Below is a small trained network, with its code and all its weights. Each question gives an input and a class and asks what happens when units are switched off, that is, made to give their printed mean instead of their output.

import numpy as np


def w(rows, s, z=0):
    codes = np.array(rows[::2]) - 128.0
    scale = np.full(codes.shape[1], s)
    scale[-1] = z or s
    return codes * scale


def f(y):
    return np.maximum(y, 0)


def log_softmax(a):
    a = a - a.max(-1, keepdims=True)
    return a - np.log(np.exp(a).sum(-1, keepdims=True))


def net(x, mask):
    res = np.array(x, float).reshape(1, 6) / 4 @ E
    y = f(res @ A[0][:, :-1].T + A[0][:, -1])
    res = res + np.where(mask, y, B[0][:, -1]) @ B[0][:, :-1]
    return log_softmax(res[-1] @ U[:, :-1].T + U[:, -1])


A, B = {}, {}
E = w([
[208,111,195,185,207],'x0',
[126,111,136,116,126],'x1',
[124,121,121,114,126],'x2',
[133,132,129,131,128],'x3',
[201,240,100,45,158],'x4',
[255,102,49,157,55],'x5',
],0.0088)
A[0] = w([
[56,153,97,119,237,11],'N0',
[199,107,42,101,101,48],'N1',
[188,222,128,1,164,63],'N2',
[210,57,36,92,147,40],'N3',
[110,160,79,83,92,214],'N4',
[192,126,122,119,220,147],'N5',
[171,27,176,171,180,186],'N6',
[98,140,87,134,69,52],'N7',
[177,50,84,117,122,28],'N8',
[179,158,49,155,112,94],'N9',
[172,130,102,165,98,8],'N10',
[80,188,155,65,189,34],'N11',
[87,22,136,179,137,19],'N12',
[84,37,166,178,116,23],'N13',
[84,73,111,157,162,2],'N14',
],0.011,0.0081)
B[0] = w([
[77,147,222,181,37,171],'N0',
[79,134,192,183,142,213],'N1',
[164,82,85,254,51,247],'N2',
[98,140,174,183,116,194],'N3',
[52,125,69,136,147,254],'N4',
[24,147,43,116,57,199],'N5',
[19,140,89,105,103,237],'N6',
[85,200,121,141,41,164],'N7',
[126,140,212,122,95,159],'N8',
[89,115,183,135,134,207],'N9',
[129,121,224,144,73,147],'N10',
[140,125,184,171,91,185],'N11',
[163,129,104,213,54,191],'N12',
[180,156,97,227,59,194],'N13',
[166,134,182,214,62,150],'N14',
],0.011,0.0093)
U = w([
[126,141,213,138,125,27],'0',
[197,117,93,167,122,83],'1',
[124,139,110,115,131,253],'2',
[120,150,112,121,141,247],'3',
[118,113,113,116,134,238],'4',
[96,189,85,99,115,18],'5',
[149,130,116,108,183,158],'6',
[242,35,43,48,250,3],'7',
],0.015,0.011)

Each question gives the input, the list of numbers given to net, and the class t.
The units are the neurons (one row each of A and B). Each row of codes is followed by its name. A weight is (code - 128) times the scale printed after its matrix; where a second scale follows, it is the last column's (A, B and U).
mask holds one flag per neuron, in row order. A switched-off neuron (its flag False) gives its mean, the last column of its row in B, instead of its output. The means were averaged over made-up inputs and are rounded, as every weight is.
A unit's drop is (log p(t) with every unit on - log p(t) with that unit switched off) / (log p(t) with every unit on - log p(t) with every unit switched off).
The circuit of an input: a set's keep is (log p(t) with only the set's units on - log p(t) with every unit switched off) / (log p(t) with every unit on - log p(t) with every unit switched off). Starting from the 12 units with the biggest drops (on a tie, the unit counted first), units are removed one at a time, each time the one whose removal leaves the highest keep (on an exact tie, the one counted first), for as long as the keep stays at least 0.8.
units of the circuit, in order: the units of the circuit, biggest drop first
top k neurons: the k neurons with the biggest drops, biggest first
drop of u: that unit's drop, to one decimal
input [7,5,1,5,-3,-2], class 5: units of the circuit, in order : [N6, N5]
input [-1,-1,-6,-4,4,6], class 0: units of the circuit, in order : [N1, N9]
input [-6,0,3,4,-2,-8], class 0: top neuron : [N0]
input [2,-5,-5,2,-5,-2], class 1: top 4 neurons : [N13, N12, N4, N5]
input [-5,-3,-3,6,7,-7], class 0: top 2 neurons : [N0, N11]
input [-8,-6,6,0,-1,-8], class 0: top 4 neurons : [N0, N11, N5, N6]
input [-1,-8,1,7,-8,-5], class 1: units of the circuit, in order : [N13, N12]
input [-5,4,-8,0,-8,-5], class 1: units of the circuit, in order : [N13, N12]
input [1,2,0,-3,-7,8], class 0: units of the circuit, in order : [N8, N10]
input [2,2,1,2,-6,6], class 0: top 3 neurons : [N8, N2, N4]
input [-6,-6,-4,3,6,-2], class 1: top 3 neurons : [N2, N6, N5]
input [6,2,5,-5,7,0], class 1: top 2 neurons : [N2, N4]
input [-3,-6,-7,7,7,2], class 1: top 2 neurons : [N2, N6]
input [-3,-7,-3,7,-8,8], class 0: top neuron : [N8]
input [7,8,-8,-7,-8,-5], class 1: top 3 neurons : [N13, N12, N14]
input [0,5,-7,3,5,-8], class 0: drop of N0 : 0.6
input [-7,5,-6,7,-7,5], class 1: drop of N11 : -0.1
input [-5,-6,-1,3,5,-8], class 0: drop of N0 : 0.6
